Below are the code and all the weights of a small trained network. Each question names an input and a target symbol and asks about switching units off, where a switched-off unit gives its printed mean instead of its output.

import numpy as np


def w(rows, s, z=0):
    codes = np.array(rows[::2]) - 128.0
    scale = np.full(codes.shape[1], s)
    scale[-1] = z or s
    return codes * scale


def norm(h):
    return h / np.sqrt((h * h).mean(-1, keepdims=True) + 1e-5)


def f(y):
    return y / 2 * (1 + np.tanh(0.7978845608 * (y + 0.044715 * y**3)))


def softmax(a):
    e = np.exp(a - a.max(-1, keepdims=True))
    return e / e.sum(-1, keepdims=True)


def log_softmax(a):
    a = a - a.max(-1, keepdims=True)
    return a - np.log(np.exp(a).sum(-1, keepdims=True))


def net(x, mask):
    ids = ['ΓΘελμπστψ'.index(c) for c in x.split()]
    T = len(ids)
    res = E[ids] + P[:T]
    u = 0
    for l in range(2):
        r = norm(res)
        for j in range(2):
            rows = slice(2 * j, 2 * j + 2)
            q, k, v = (r @ M[l][rows].T for M in (Q, K, V))
            z = softmax(np.where(np.tri(T) > 0, q @ k.T / 2**0.5, -1e9)) @ v
            o = O[l][rows]
            res = res + np.where(mask[u + j], z, o[:, -1]) @ o[:, :-1]
        u += 2
        y = f(norm(res) @ A[l][:, :-1].T + A[l][:, -1])
        res = res + np.where(mask[u : u + 16], y, B[l][:, -1]) @ B[l][:, :-1]
        u += 16
    return log_softmax(norm(res)[-1] @ U[:, :-1].T + U[:, -1])


Q, K, V, O, A, B = {}, {}, {}, {}, {}, {}
E = w([
[254,132,108],'Γ',
[46,134,142],'Θ',
[44,119,29],'ε',
[99,137,138],'λ',
[78,133,132],'μ',
[108,144,160],'π',
[115,153,162],'σ',
[249,152,145],'τ',
[157,146,167],'ψ',
],0.0061)
P = w([
[155,200,94],'0',
[95,143,160],'1',
[159,96,140],'2',
[190,188,2],'3',
[82,170,162],'4',
[178,110,225],'5',
[217,131,31],'6',
],0.013)
Q[0] = w([
[77,154,42],'L0H0',
[54,253,205],'L0H0',
[132,132,29],'L0H1',
[133,10,97],'L0H1',
],0.0056)
K[0] = w([
[137,105,50],'L0H0',
[126,214,68],'L0H0',
[222,119,163],'L0H1',
[74,3,170],'L0H1',
],0.0075)
V[0] = w([
[19,87,170],'L0H0',
[164,94,129],'L0H0',
[115,111,82],'L0H1',
[91,74,253],'L0H1',
],0.0056)
O[0] = w([
[4,166,58,25],'L0H0',
[111,45,162,84],'L0H0',
[67,92,141,104],'L0H1',
[224,189,10,2],'L0H1',
],0.0038,0.002)
A[0] = w([
[146,113,152,90],'L0N0',
[120,137,77,132],'L0N1',
[111,47,148,122],'L0N2',
[80,50,2,92],'L0N3',
[98,133,171,132],'L0N4',
[181,130,27,2],'L0N5',
[174,138,166,86],'L0N6',
[106,145,143,85],'L0N7',
[141,145,113,116],'L0N8',
[143,64,217,204],'L0N9',
[106,112,109,123],'L0N10',
[106,82,161,161],'L0N11',
[82,29,131,236],'L0N12',
[144,159,3,125],'L0N13',
[178,159,96,104],'L0N14',
[143,158,100,110],'L0N15',
],0.012,0.007)
B[0] = w([
[93,141,180,121],'L0N0',
[121,92,160,153],'L0N1',
[179,51,166,132],'L0N2',
[88,2,191,184],'L0N3',
[153,89,100,169],'L0N4',
[252,148,110,185],'L0N5',
[92,121,135,146],'L0N6',
[140,137,105,121],'L0N7',
[137,125,105,134],'L0N8',
[94,8,139,255],'L0N9',
[131,137,185,119],'L0N10',
[146,15,153,159],'L0N11',
[192,46,206,187],'L0N12',
[96,36,79,251],'L0N13',
[139,81,83,172],'L0N14',
[140,94,115,144],'L0N15',
],0.0065,0.0059)
Q[1] = w([
[193,82,141],'L1H0',
[3,117,185],'L1H0',
[106,75,141],'L1H1',
[213,170,65],'L1H1',
],0.014)
K[1] = w([
[87,85,173],'L1H0',
[3,145,105],'L1H0',
[131,173,139],'L1H1',
[179,82,102],'L1H1',
],0.016)
V[1] = w([
[88,254,49],'L1H0',
[53,120,21],'L1H0',
[153,17,203],'L1H1',
[183,189,128],'L1H1',
],0.0074)
O[1] = w([
[117,21,58,3],'L1H0',
[136,2,166,98],'L1H0',
[194,72,220,69],'L1H1',
[158,163,56,156],'L1H1',
],0.0079,0.0065)
A[1] = w([
[82,92,123,74],'L1N0',
[116,151,91,150],'L1N1',
[234,195,62,16],'L1N2',
[206,160,112,3],'L1N3',
[146,122,24,107],'L1N4',
[156,34,87,211],'L1N5',
[205,126,187,57],'L1N6',
[140,86,156,128],'L1N7',
[165,114,150,39],'L1N8',
[82,165,47,48],'L1N9',
[121,128,98,55],'L1N10',
[184,55,8,210],'L1N11',
[220,104,116,82],'L1N12',
[89,162,156,173],'L1N13',
[158,96,24,108],'L1N14',
[94,136,88,29],'L1N15',
],0.012,0.0047)
B[1] = w([
[98,91,109,132],'L1N0',
[110,106,87,146],'L1N1',
[63,44,107,180],'L1N2',
[58,94,143,140],'L1N3',
[157,24,149,184],'L1N4',
[213,165,69,218],'L1N5',
[92,72,217,158],'L1N6',
[79,164,137,150],'L1N7',
[41,104,198,125],'L1N8',
[12,60,253,158],'L1N9',
[59,98,175,120],'L1N10',
[227,212,59,254],'L1N11',
[54,194,152,171],'L1N12',
[185,147,91,152],'L1N13',
[237,136,88,192],'L1N14',
[51,90,164,126],'L1N15',
],0.0075,0.0088)
U = w([
[143,125,186,91],'Γ',
[145,89,67,253],'Θ',
[151,7,153,40],'ε',
[53,63,101,119],'λ',
[182,187,131,103],'μ',
[92,176,121,65],'π',
[66,145,118,123],'σ',
[174,149,177,149],'τ',
[102,189,123,70],'ψ',
],0.019,0.0051)

Each question gives the input, a string of symbols that net reads in full, and the target symbol t.
The units are the heads (2 rows each of Q, K, V and O) and the neurons (one row each of A and B). Each row of codes is followed by its name. A weight is (code - 128) times the scale printed after its matrix; where a second scale follows, it is the last column's (O, A, B and U).
mask holds one flag per unit, layer by layer, with each layer's heads first. A switched-off unit (its flag False) gives its mean, the last column of its rows in O or B, instead of its output. The means were averaged over made-up inputs and are rounded, as every weight is.
A unit's drop is (log p(t) with every unit on - log p(t) with that unit switched off) / (log p(t) with every unit on - log p(t) with every unit switched off).
The circuit of an input: a set's keep is (log p(t) with only the set's units on - log p(t) with every unit switched off) / (log p(t) with every unit on - log p(t) with every unit switched off). Starting from the 12 units with the biggest drops (on a tie, the unit counted first), units are removed one at a time, each time the one whose removal leaves the highest keep (on an exact tie, the one counted first), for as long as the keep stays at least 0.8.
units of the circuit, in order: the units of the circuit, biggest drop first
top k neurons: the k neurons with the biggest drops, biggest first
k most important neurons of layer l: the k neurons of layer l with the biggest drops, biggest first
heads that matter: for each layer, one digit per head in row order, 1 if its drop is at least 0.15 and else 0, layers parted by /
input μ σ Θ σ τ, target λ: top 4 neurons -> L0N5; L0N12; L0N9; L0N13
input ε ψ μ Γ σ, target ε: units of the circuit, in order -> L1H0; L0H1; L0N9
input λ σ σ λ ε, target σ: units of the circuit, in order -> L0N9; L0N13; L1N11
input Γ π Θ ψ Θ, target Γ: units of the circuit, in order -> L1H1
input Γ σ π, target Γ: heads that matter -> 01 / 01
input μ Γ λ, target Γ: heads that matter -> 11 / 10
input μ ψ σ λ μ, target λ: heads that matter -> 11 / 10
input μ ε Θ τ ε, target λ: top 2 neurons -> L0N5; L0N13
input σ Θ ε ε μ, target ψ: top 3 neurons -> L0N13; L0N5; L0N9
input μ τ π, target τ: heads that matter -> 11 / 11
input Θ μ ψ Θ Θ, target Θ: heads that matter -> 01 / 10
input Θ τ σ, target τ: top 4 neurons -> L1N2; L0N2; L0N3; L0N13
input λ Θ Θ Θ Γ, target σ: heads that matter -> 11 / 01
input ε σ μ ε, target μ: heads that matter -> 00 / 11
input Θ μ λ, target λ: 2 most important neurons of layer 1 -> L1N11; L1N2
input τ λ ε, target ε: heads that matter -> 00 / 00
input Γ ψ μ, target Γ: heads that matter -> 01 / 10
input Γ Θ π σ π, target Γ: heads that matter -> 00 / 01
input λ μ τ ψ λ, target σ: 4 most important neurons of layer 0 -> L0N9; L0N13; L0N5; L0N12
input ε ψ λ π τ, target ε: top 2 neurons -> L0N13; L0N9
